Each row is followed by its class.
[ 31  -8  -7 -15 -12  -7  -9 -31  -6  16  81   3 -17  -7  14  12  -4  23
  21  20   1 -14 -10  36 -56  22 -33 -51  26  23 -17 -11 -12 -10  -3  44]
Fepim
[ -5 -23  -8   3  -2  -9  34 -64  31  24  73 -45 -17 -49   7   0 -23  41
  56  35  -9  -8  24  46  21  -2  19 -11   0   6 -20  39 -26  31   3 -19]
Pokin
[ -8 -35 -30  -9 -31  -4  21  -4 -25   4  27 -67   0 -43   4  11  18 -28
 -23 -26   5 -23 -12  26 -46 -66  17 -24 -20  49  -2  -4  23   1  11  48]
Fepim
[ 17   0  21  15 -39 -35 -21   1   5  18  12  30 -19  17 -59  36   2   6
 -12  33   3  -3 -55  15  38  35  17 -52  35  -4  -6  24 -38 -18   5  34]
Fepim
[ 14  -6 -31  -6 -11 -18 -15 -15  -2  24  -4 -37 -14 -10  38  15   6  -6
  20 -25  24  10 -53  -7  32 -25   9 -11  -9   7  -6  30   3   6   1  -7]
Dop
[ 40 -11  -5   0   1   1  -5 -29  14  17  82  -4   9  -6   4   5   4  39
  36  19  -1  -1  17  23 -18  46  -5 -28  22  14 -21   0  -7  -9   5  47]
duba
[ 44   1  -9   8 -20 -15  -3 -39   9  45  33  -2   2 -14  29  -1  -7  37
  37  33   1   0 -19  16 -14  36 -30 -16  19   9 -33   6  -6  -2  19  55]
duba
[ 20 -14   6  37 -18 -23 -30  11  13 -17  15 -12   9  -2 -41  23  -8  28
 -19  -5 -15  -1 -41 -25  35  30  17  12  25  -1 -15  34   0 -14   8  61]
Dop
[ 30 -12  -2  21 -17 -20 -31   9  24  10  16   0  -1   2 -34  15   6  24
 -15 -11 -10 -10 -60   5  41  33  45  -4   8  17 -10  28  -8 -14   5  56]
Dop
[ 33 -20   9  20 -59 -25 -37  -1  35  17   3  32  21  11 -43  16  13  21
 -24  23 -36  -5 -53  -5  32  18  27  16  20 -11 -13  32  26   8   8  57]
zemi
[ 24   0  -9  -8 -20  -8  -9  -7  13  35 -25 -43   8  -3  25  15  20  -1
  17   6   4   8 -51   0  27 -12   6 -16 -12   5 -24  18   0  -6  17   2]
duba
[ 10  -3 -25  15   2  -1 -24 -11 -13  -8   7 -17 -26   5  35  24 -18  -7
  20   4  24  14 -49  -2  14 -17   5 -19 -24  15  -9  29  -2   7  -2 -12]
duba
[  9  -1  -1 -20  -3   4  -4 -24   3  13  68 -10   6  -2  -1  -3   3  14
  40  44   9  -4   0  34   6  23  -4 -39  19  -2  -8  -6 -16 -26  -6  40]
zemi
[-18 -27 -19  26  -9  -2  -4 -38  -2  -4  15 -17 -24  -2  30  24   8  -7
  12  11  -5  27 -51  14   7 -25 -23 -11 -19  23  26  17   2  34 -18  -7]
Pokin
[ 42 -15 -15  -5  29  -2   1 -36 -12  17  51 -25   9 -18  -9  -6   7  31
  39  12  15  17  18  13 -19  41 -26 -50  18  15 -21 -13  -6 -12   5  48]
Sug
[-13 -12 -22  41  -8 -14  -8 -11 -32  -9  -6  -7 -10   7  44  40 -11  -7
  17  62  15  67 -33  -1  47  19 -57  17 -34  -3  29  10  -8  19  -4  40]
gurad
[ 46 -49  -4  34  -5   9 -17  10   1 -10  50  -6  18 -25 -35  27  31  30
   1 -16 -18 -21 -15 -14 -17  31  25 -24  -4   6  -7  34  26   7 -12  22]
Dop
[  5 -18 -13  10  -9 -10 -10 -11 -27   2   2 -18 -26   1  35  33   9  -6
  23   4   6  17 -61  -3   7 -19 -21 -18 -19   8   8  17   2   1 -14  -4]
gurad
[ 21   3 -14 -24 -19 -14  32 -33  25  66  62   4  -2 -44  -4 -17   2  28
  16   9 -28  19  20  65 -42  16 -34 -40   1  27  -8   0   9  30   8   2]
Sug
[ 31  -7  -8 -33 -24 -25  -4  -9  24  23  16 -17  20  34  42  13   8  24
  12  23 -18  24   0  -4  22  19  26  19  49 -12 -38  -1  34 -14  28 114]
zemi
[ 31 -16  17  53 -14 -17 -34  -3  11  -6 -11   7  27 -16 -64  30   4  18
 -24  26 -13   0 -64 -20  48  41   0   3  24  -7 -13  41  -6   3   8  53]
Fepim
[ 14 -12  -1   2   1  -9   6 -48   9  21  79 -14   6 -14  16  -4  14  36
  26   5  -7   4  33  18 -10  32  -8 -31  39  12 -14  -5 -14   7   2  62]
Gukiz
[ 18  -8   8  37 -16 -33 -38  10  11 -16   1  16  10   1 -29  23  -5  27
 -19  12 -19  16 -59 -30  27  34   7  -9  15 -10 -26  33  15 -15   4  44]
Gukiz
[ 19  -4  -1  -7   0  -1   4 -30   1  24  79  -2   0  -6   6  -1   5  27
  36  23   0   5   6  20 -12  36  -8 -38  29  13 -15  -3  -4 -22   0  52]
duba
[ 16   2 -25  18  23 -47 -11 -56 -34   7 -34 -20 -43  20  51  -7 -39  21
   4   4  43  61 -32  -2  23  -9 -36  -4 -18  22 -22  -3 -15  21  -5 -17]
mikiv
[-35 -39 -14  46  -5  11 -25 -23 -23 -33 -17 -19 -20  21  41  43  12   9
  21  11   1  21 -26 -14  -6  23 -44  15 -13  13   0  -7 -15  -1  -9  -8]
gurad
[-41  -9   5   0 -26  44 -21 -36 -31 -57  45 -46   7  35  57  67  -9  -2
  21  57   4 -18   9  10  -5   5 -46  -6 -20  -2  10 -12  -6 -44   0  20]
Sug
[ 14 -14  -5  -4  -3   2 -11 -37 -15  23  62 -15   1 -11  -1   4  12  16
  24  44   8  10   9  22   3  40 -19 -50  27   8 -18  -7 -10 -18   8  61]
zemi
[ -6 -16 -21  22   4  -2  -3 -13 -13   2  -7  -1 -24   4  31  23   6  -2
  18  -8   3  23 -39  10  15  -9   5 -22 -33  14   6  18  -2  15  -9 -19]
Gukiz
[ 36 -12  -6  -5  14 -11   9 -33  -9  15  60 -15   7 -12  -5   2  -2  42
  33  19  -5   4   5  34 -30  33  -9 -49  11  14 -22  -2   6  -7  -4  35]
Sug
[ 27 -16  -1 -11   4   0   1 -41   2  32  64   1   0  -6   1   5  20  36
  32  22  -8   5   2  24 -12  43 -11 -35  31   9 -18  -7  -4 -18  -1  46]
Fepim
[ 13 -13  -2 -15   7  12   4 -29  -7  11  70   9  -4  -5  -4   0   9  22
  29  22  -1   2  19  29 -29  26 -19 -36  23  11  -7 -16  -4 -19  -3  48]
Fepim
[-16  -4 -15  32 -11 -18 -10 -37 -24  12   9 -24 -47  16  61  46 -18   1
  15  41  13  28 -32  16   9  33 -25 -26  -9  17   2  17 -35  23  -1 -12]
Fepim
[ 37  -9  14  14 -13 -18 -10 -39  12   5  55  17  19  -8   1   7   4  27
  25  31   7  -8 -34   3 -32  42 -51 -19  46  -4 -11   4 -15   4 -11  69]
gurad
[ 12  -9 -12  31  11  -2   2 -26  -5 -16   1 -39  -8   4  24  24 -13  -4
  27   2  28  -4 -34   0  10  10  32  -1 -25   6  16  29  -5  17   7  -5]
mikiv
[ 24 -13 -17  20  -2  -8   1 -24 -10  24   9 -26 -29  -4  32  17  14  10
  18 -14   9  25 -35  -4  20   2 -12 -26 -21  15   5  24 -12   9 -14 -10]
Dop
[ -8  -6 -10 -29 -11 -16  28 -24   9  45  62   3   1 -33  20  -9 -11  15
  32  26 -24   0  -2  34   6  -2 -19   7  32   7   3  -2  14   5   5  42]
Pokin
[ -7  -7  -2 -22  -6 -13   5 -60 -30  23  62 -15   2   2  -9  -5  -7   4
  28  10  38  10  41  24   8  10  18 -36  25   0 -12  -5   3 -16  21  33]
duba
[ 34 -12 -12  -7   9 -25   7 -39   3  22  55  -2   0  -2  17   9 -11  55
  40  13   1   3  11  49  19  35   1  -7  25  17 -23  -5 -15   2   7  27]
mikiv
[ 16  -9  -6  23 -47 -28   8 -10 -13  11  -2 -17 -14 -12  41  30   7   3
   9 -22 -17  22 -25  -9 -10 -18 -23   7 -32   8  16  23  28  20 -11 -20]
Sug
[ 12 -15 -14  -5  11 -11   7 -65   2  15  79  10  19  -1 -16   0  -2  34
  24  -8   4 -10  13  29  -8  26  16 -24  43   3 -13   4  11 -10  13  57]
Gukiz
[ 40  12  -4  -3 -27 -53 -42 -12 -14   2  -6  -1 -30  54 -30   8 -15  23
  25  43  31   5 -71   6  35   1  52 -47  10 -20  -9   9 -15 -48  10  74]
Fepim
[ 22 -13   8  19 -12 -11 -21  -3   6   0  25   1  -5  -2 -41  36 -10   9
 -22  33 -11   3 -49  -7  27  26   8 -23  16   3 -17  35  -4  -9   9  50]
Fepim
[  8   1 -20   5   6 -16  -9  -6 -18  10 -19 -27 -24  -6  43  13 -22  -6
  26  15  13   4 -67  -8   0 -22 -18  -7 -11   2 -10  20  -4  10  -8 -14]
Fepim
[ 11  -9   8 -10   2  -2   5 -47 -11   3  79  -1   0 -12  -6  -9  14  28
  33  17   2  -6  13  39 -34  14 -24 -46  25  11   7 -21  -4 -18  -6  45]
Pokin
[ 11 -10   0  -3   3   0  -5 -19   6   7  66  -1   9 -14  -9   5   3  20
  32  14  -7  -5  -9  17 -10  24 -19 -37  33   5 -11  -3 -13 -13   5  58]
Gukiz
[ 19 -16 -12 -10   8   8  -9 -35   2  12  79  -2  -7  -3   6   4  12  32
  32  23  -3  -4  16  30  -7  25  -5 -23  25  15  -4  -8 -16  -5   1  64]
gurad
[ 22 -12  22  28 -20 -28 -20   6  23  -8   7 -20  10 -12 -41  30   2  26
  -9  10 -25  18 -65   0  27  37   7 -16  16   7 -22  30   6  -9  16  38]
mikiv
[  3 -21 -22  11 -15  -1 -17 -33 -15   1   2 -34 -28  12  32  20  -4  15
   5 -11   6  -5 -34  17  -8 -26  -2 -14 -36  20  -7  14  -5  10  -7 -31]
Dop
[  2 -19 -15  36 -16 -11  -5 -13   5 -17 -21 -21  -7  -4  30  23  12  -3
  21   5   0  20 -70  -8 -10 -15 -32   1 -22  10  16  14   9   8 -10   6]
Pokin
[ -5 -21 -14   4  14 -26 -29 -12 -45 -31  10 -11 -17  24  58  16 -11  -1
  44 -30  26   8 -51 -14   2 -22  14  -7   5   6  -4  -4  14  -5 -21  19]
Gukiz
[-22   6 -32  14 -17  -4  20 -24   7   7   7 -38 -15   6  43  14  11  -4
  16  10   1  18 -20  13 -28 -10 -26 -22 -15   8   9   8  -1 -10 -13 -32]
zemi
[ -4 -29 -22  24   0  -5  -4 -27 -18  -9   6 -15 -30  -9  26  26  -3  -7
  24   0  12  12 -38   2  10 -23  -8 -12 -13  17  11  20  -4  21  -5  -8]
Pokin
[ -6 -19 -15  23 -19 -12 -10  -2 -21 -10 -10 -22 -22  -4  31  21   6  -4
  16   9   0  44 -35  17  23 -26 -24 -11 -37  18   2   8  -2  13 -18 -10]
zemi
[ 23 -19 -15   0   6  -9   8 -51  16  28  73 -27   4 -18  10  12  16  33
  24  20  -1  25   5  31 -25  49 -34 -43  36  26 -26  -5 -15   0   4  56]
Fepim
[ 31  -9  -5   0  16  -4 -10 -29  -3   0  58   2   2  -5  -2  -4  -8  45
  33  25   2   5  19  18 -19  33 -48 -14  37  11 -25 -23 -25 -16  -2  56]
Fepim
[ 21  -9   4   3  -6 -20   8 -36  11  15  65  30   9   9  17  25  -5  50
  23  26 -16   8   8  38   9  50 -10 -20  25   0 -21   6 -10   0  -4  34]
Gukiz
[ -9 -18  -9  16  12   1  -2 -11 -15 -21  12   2 -30  -2  43  25   1  -6
  19   4   6  37 -37   1   4  -9 -31 -16 -19  19  10  10   3  12 -23  -9]
Pokin
[ 14 -17   6  43 -24 -35 -19  -2   8 -15  -1 -12  15  -2 -45  20 -10  19
  -6  26  -7   3 -62 -14  28  21  20   0  25  -5  -5  30   7  -1  12  66]
mikiv
[  6 -15  15  39 -22 -19 -37   1  11 -25  14 -16  13   7 -38  24   2  16
 -22   5 -19  -6 -47 -29  23  24  22  -3  16  -1 -10  22   1 -20  12  67]
Gukiz
[ 22  -8  -5  -1  -3  -3  -8 -23  -7  13  67   0  -5  -6   5  -2   5  27
  31  33   0   3   7  21  -2  32 -20 -33  22   8 -12  -9 -13 -23  -9  48]
zemi
[-19  22 -23  47  10  55 -70  18  -7 -47   0 -52  31 -15  21  34  -1 -14
  40  71  10 -25 -65   7  38  -9 -23  -8 -48 -19  40  37 -18  16  -2 -30]
duba
[ 11 -33 -22  -5   7  -7  18 -24 -29  30  59 -31   7  -2   6 -10  20  34
  44 -16  -6 -30  27  40 -28   7  26 -24  51  19   3 -25  -6   9   2  75]
Dop
[ 18 -10 -11 -14   9  -2   8 -40  -5  24  71 -23   8 -11   5   2  11  34
  32  26  -8   3  16  19 -16  24 -19 -49  28   9 -14  -6   2 -13 -12  34]
Sug
[ 38   6  -7  -5  -6  -5  13 -17  -6  52  34 -30  -3 -24   0 -15   1  20
  45  28 -17 -32 -21  11 -39   7 -20 -43  28   2   3  -3 -10   3   8  50]
Sug
[ 15 -18  13  26 -23 -27 -25  -6  15  -3  22   0  -4   6 -39  24   7  18
 -12  22 -14  13 -52  -7  45  24  27  -4  18   2  -4  30  -8  -6   0  72]
gurad
[ 96 -13  26  37 -30  11 -59 -29  24  50 -19  35  31  22 -60  11  29  22
 -14  21 -11 -35 -60  -7  21  80  45   0 -28  -8   4  28  12  11  44  43]
duba
[ 21 -14  11  28  -7 -28 -26  12   8 -17  11  -3   3  15 -27  28  -1  31
 -10  36 -20   7 -64 -21  47  15  30 -17  32  -8 -13  35   6  -4 -15  50]
mikiv
[  6  -6 -17  29 -20   4 -22 -34 -14  -3   4 -37 -16   3  51  26   6   6
  17  -3   8   3 -34  10  -8 -13  -8 -11 -30  23  -2  16   0   9   4  -8]
duba
[ 17 -13 -15  30  -5  -4  -3 -10 -16  -7 -19 -20  -9 -14  20  22   1  -3
  12  -8  11  27 -32  -2  -7   6 -29 -11 -43  22   3  10   5   5  -2  -2]
Sug
